Below are the code and all the weights of a small trained network. Each question names an input and a target symbol and asks about switching units off, where a switched-off unit gives its printed mean instead of its output.

import numpy as np


def w(rows, s, z=0):
    codes = np.array(rows[::2]) - 128.0
    scale = np.full(codes.shape[1], s)
    scale[-1] = z or s
    return codes * scale


def norm(h):
    return h / np.sqrt((h * h).mean(-1, keepdims=True) + 1e-5)


def f(y):
    return y / 2 * (1 + np.tanh(0.7978845608 * (y + 0.044715 * y**3)))


def softmax(a):
    e = np.exp(a - a.max(-1, keepdims=True))
    return e / e.sum(-1, keepdims=True)


def log_softmax(a):
    a = a - a.max(-1, keepdims=True)
    return a - np.log(np.exp(a).sum(-1, keepdims=True))


def net(x, mask):
    ids = ['εζηθξπσψ'.index(c) for c in x.split()]
    T = len(ids)
    res = E[ids] + P[:T]
    r = norm(res)
    for j in range(3):
        rows = slice(2 * j, 2 * j + 2)
        q, k, v = (r @ M[0][rows].T for M in (Q, K, V))
        z = softmax(np.where(np.tri(T) > 0, q @ k.T / 2**0.5, -1e9)) @ v
        o = O[0][rows]
        res = res + np.where(mask[j], z, o[:, -1]) @ o[:, :-1]
    y = f(norm(res) @ A[0][:, :-1].T + A[0][:, -1])
    res = res + np.where(mask[3:11], y, B[0][:, -1]) @ B[0][:, :-1]
    return log_softmax(norm(res)[-1] @ U[:, :-1].T + U[:, -1])


Q, K, V, O, A, B = {}, {}, {}, {}, {}, {}
E = w([
[195,92,173,174,116,163,98,171,157],'ε',
[58,127,133,110,80,192,159,160,36],'ζ',
[165,73,167,191,108,159,53,199,130],'η',
[131,166,53,188,172,175,62,86,134],'θ',
[195,90,207,157,140,70,69,150,242],'ξ',
[184,119,209,108,89,94,180,103,203],'π',
[169,117,178,109,221,180,165,173,205],'σ',
[74,2,138,175,146,127,104,80,185],'ψ',
],0.015)
P = w([
[187,50,125,87,139,195,111,149,110],'0',
[135,158,147,113,123,164,100,84,152],'1',
[118,132,161,78,78,246,72,80,174],'2',
[173,102,106,153,118,185,156,130,144],'3',
[87,172,91,97,104,115,131,149,190],'4',
[115,157,205,148,156,165,85,81,119],'5',
[185,111,125,177,97,124,151,110,145],'6',
[95,169,116,160,96,111,147,147,186],'7',
[86,183,216,158,182,89,123,106,90],'8',
[71,204,191,158,107,159,108,107,144],'9',
[90,197,128,179,90,90,158,147,155],'10',
[111,144,76,191,111,132,175,185,163],'11',
[154,140,134,209,149,124,164,151,107],'12',
[91,181,187,198,180,126,127,118,88],'13',
],0.013)
Q[0] = w([
[123,138,111,172,95,130,151,123,149],'head 1',
[109,92,109,148,182,124,159,162,120],'head 1',
[147,100,50,38,140,108,107,163,141],'head 2',
[144,120,223,125,186,129,93,54,51],'head 2',
[133,98,6,50,89,97,128,198,185],'head 3',
[164,105,163,58,177,109,75,81,58],'head 3',
],0.018)
K[0] = w([
[138,164,151,170,132,71,139,128,87],'head 1',
[116,159,136,144,91,163,123,135,169],'head 1',
[179,86,134,35,86,205,72,76,119],'head 2',
[212,63,11,141,128,60,210,167,87],'head 2',
[114,141,208,53,107,249,28,59,153],'head 3',
[236,43,27,88,108,137,164,129,95],'head 3',
],0.015)
V[0] = w([
[185,162,174,224,85,114,176,82,81],'head 1',
[175,79,91,187,186,117,196,120,59],'head 1',
[117,174,87,146,179,120,151,78,138],'head 2',
[73,110,166,66,215,105,119,203,173],'head 2',
[19,18,141,160,125,117,162,81,137],'head 3',
[81,129,98,133,108,100,7,157,73],'head 3',
],0.018)
O[0] = w([
[164,126,168,25,45,179,72,127,166,164],'head 1',
[145,68,35,23,140,79,63,87,91,77],'head 1',
[77,158,30,137,180,139,84,155,180,7],'head 2',
[111,111,182,138,251,93,187,187,121,135],'head 2',
[119,36,92,254,45,172,225,159,117,128],'head 3',
[108,164,146,215,155,139,96,44,47,125],'head 3',
],0.0086,0.013)
A[0] = w([
[78,76,136,102,89,117,132,58,210,168],'neuron 1',
[155,96,137,104,161,170,189,184,106,253],'neuron 2',
[113,156,125,99,144,152,222,4,200,83],'neuron 3',
[141,121,186,143,121,173,117,111,142,99],'neuron 4',
[120,178,151,209,172,152,77,82,143,255],'neuron 5',
[100,92,75,128,162,118,203,147,180,129],'neuron 6',
[145,74,85,142,175,94,111,127,96,126],'neuron 7',
[132,173,175,138,178,162,82,123,87,94],'neuron 8',
],0.016,0.0027)
B[0] = w([
[123,136,134,151,82,218,148,62,145,151],'neuron 1',
[54,197,112,125,175,153,118,52,185,201],'neuron 2',
[69,110,16,32,145,102,154,166,140,144],'neuron 3',
[113,53,52,122,102,87,166,155,148,253],'neuron 4',
[108,169,119,128,182,151,122,50,163,218],'neuron 5',
[252,61,151,219,173,176,119,128,16,152],'neuron 6',
[120,156,12,90,96,78,248,98,100,128],'neuron 7',
[181,199,142,154,73,94,158,179,120,203],'neuron 8',
],0.014)
U = w([
[158,128,152,92,129,123,200,36,108,240],'ε',
[115,136,206,151,98,170,93,137,176,233],'ζ',
[153,70,184,63,203,150,66,130,87,74],'η',
[187,86,149,167,77,132,115,174,39,79],'θ',
[132,175,38,121,107,133,1,108,99,69],'ξ',
[91,147,130,111,197,96,156,171,166,2],'π',
[134,92,99,16,76,131,105,161,154,88],'σ',
[62,39,114,160,130,169,126,80,131,31],'ψ',
],0.0081,0.0034)

Each question gives the input, a string of symbols that net reads in full, and the target symbol t.
The units are the heads (2 rows each of Q, K, V and O) and the neurons (one row each of A and B). Each row of codes is followed by its name. A weight is (code - 128) times the scale printed after its matrix; where a second scale follows, it is the last column's (O, A, B and U).
mask holds one flag per unit, heads first, then neurons. A switched-off unit (its flag False) gives its mean, the last column of its rows in O or B, instead of its output. The means were averaged over made-up inputs and are rounded, as every weight is.
A unit's drop is (log p(t) with every unit on - log p(t) with that unit switched off) / (log p(t) with every unit on - log p(t) with every unit switched off).
The circuit of an input: a set's keep is (log p(t) with only the set's units on - log p(t) with every unit switched off) / (log p(t) with every unit on - log p(t) with every unit switched off). Starting from all 11 units, units are removed one at a time, each time the one whose removal leaves the highest keep (on an exact tie, the one counted first), for as long as the keep stays at least 0.8.
circuit, biggest first: the units of the circuit, biggest drop first
unit that matters most: the unit with the biggest drop
k most important neurons: the k neurons with the biggest drops, biggest first
heads that matter: for each layer, one digit per head in row order, 1 if its drop is at least 0.15 and else 0, layers parted by /
input η η ξ θ π ζ η, target σ: heads that matter	001
input η η ξ η ξ ψ ε θ σ, target σ: heads that matter	011
input ε η η η η ζ ε η ψ π, target ψ: most important neuron	neuron 8
input ξ η η π ψ ε ζ η ψ ζ η η ζ, target θ: circuit, biggest first	head 3; neuron 2; neuron 8
input σ ψ ψ θ η η π η θ ε ζ, target ξ: heads that matter	011
input ε σ ε η ζ ζ η, target ψ: circuit, biggest first	neuron 8; neuron 4
input ε η ψ η ε, target θ: heads that matter	001
input σ η σ η ζ η η σ ζ ξ, target η: heads that matter	011
input η η θ ψ ψ ζ ε ε η η η ζ ψ θ, target ψ: heads that matter	001
input σ ψ ζ η σ, target ψ: circuit, biggest first	head 3; neuron 8
input ε σ ζ η, target η: circuit, biggest first	head 3; head 2; neuron 6
input η η η ζ η θ η σ η ψ ξ η ε, target π: circuit, biggest first	head 2; head 3
input ζ ζ π σ ψ η ψ ζ η ε η ζ, target σ: circuit, biggest first	head 3; neuron 5; neuron 6
input ξ ε θ, target π: unit that matters most	head 1
input σ σ η ξ ψ σ η ε η ε ζ ε, target σ: 2 most important neurons	neuron 4; neuron 6
input ψ σ σ π, target η: circuit, biggest first	head 2; neuron 6; head 3
input σ η η ε η ε ζ, target θ: heads that matter	101
input η η π ε θ ψ σ π, target θ: heads that matter	001
input π ψ ε ψ σ ψ η ζ ψ ε π π, target σ: circuit, biggest first	neuron 3; neuron 5
input ε ζ ζ ψ η ζ ε η ε π η ζ, target ζ: 3 most important neurons	neuron 4; neuron 3; neuron 2
input η η η ξ ζ ψ ε, target ψ: unit that matters most	neuron 8
input η π η θ η η ε ε ε ψ, target σ: circuit, biggest first	head 3; neuron 3
input σ η η, target π: heads that matter	010
input η η θ θ η η ξ ε σ, target π: heads that matter	101
input η ε η θ ε θ, target ξ: heads that matter	010
input η η π η ψ ε ε, target θ: 2 most important neurons	neuron 6; neuron 5
input θ ε ε ζ π, target σ: circuit, biggest first	neuron 3
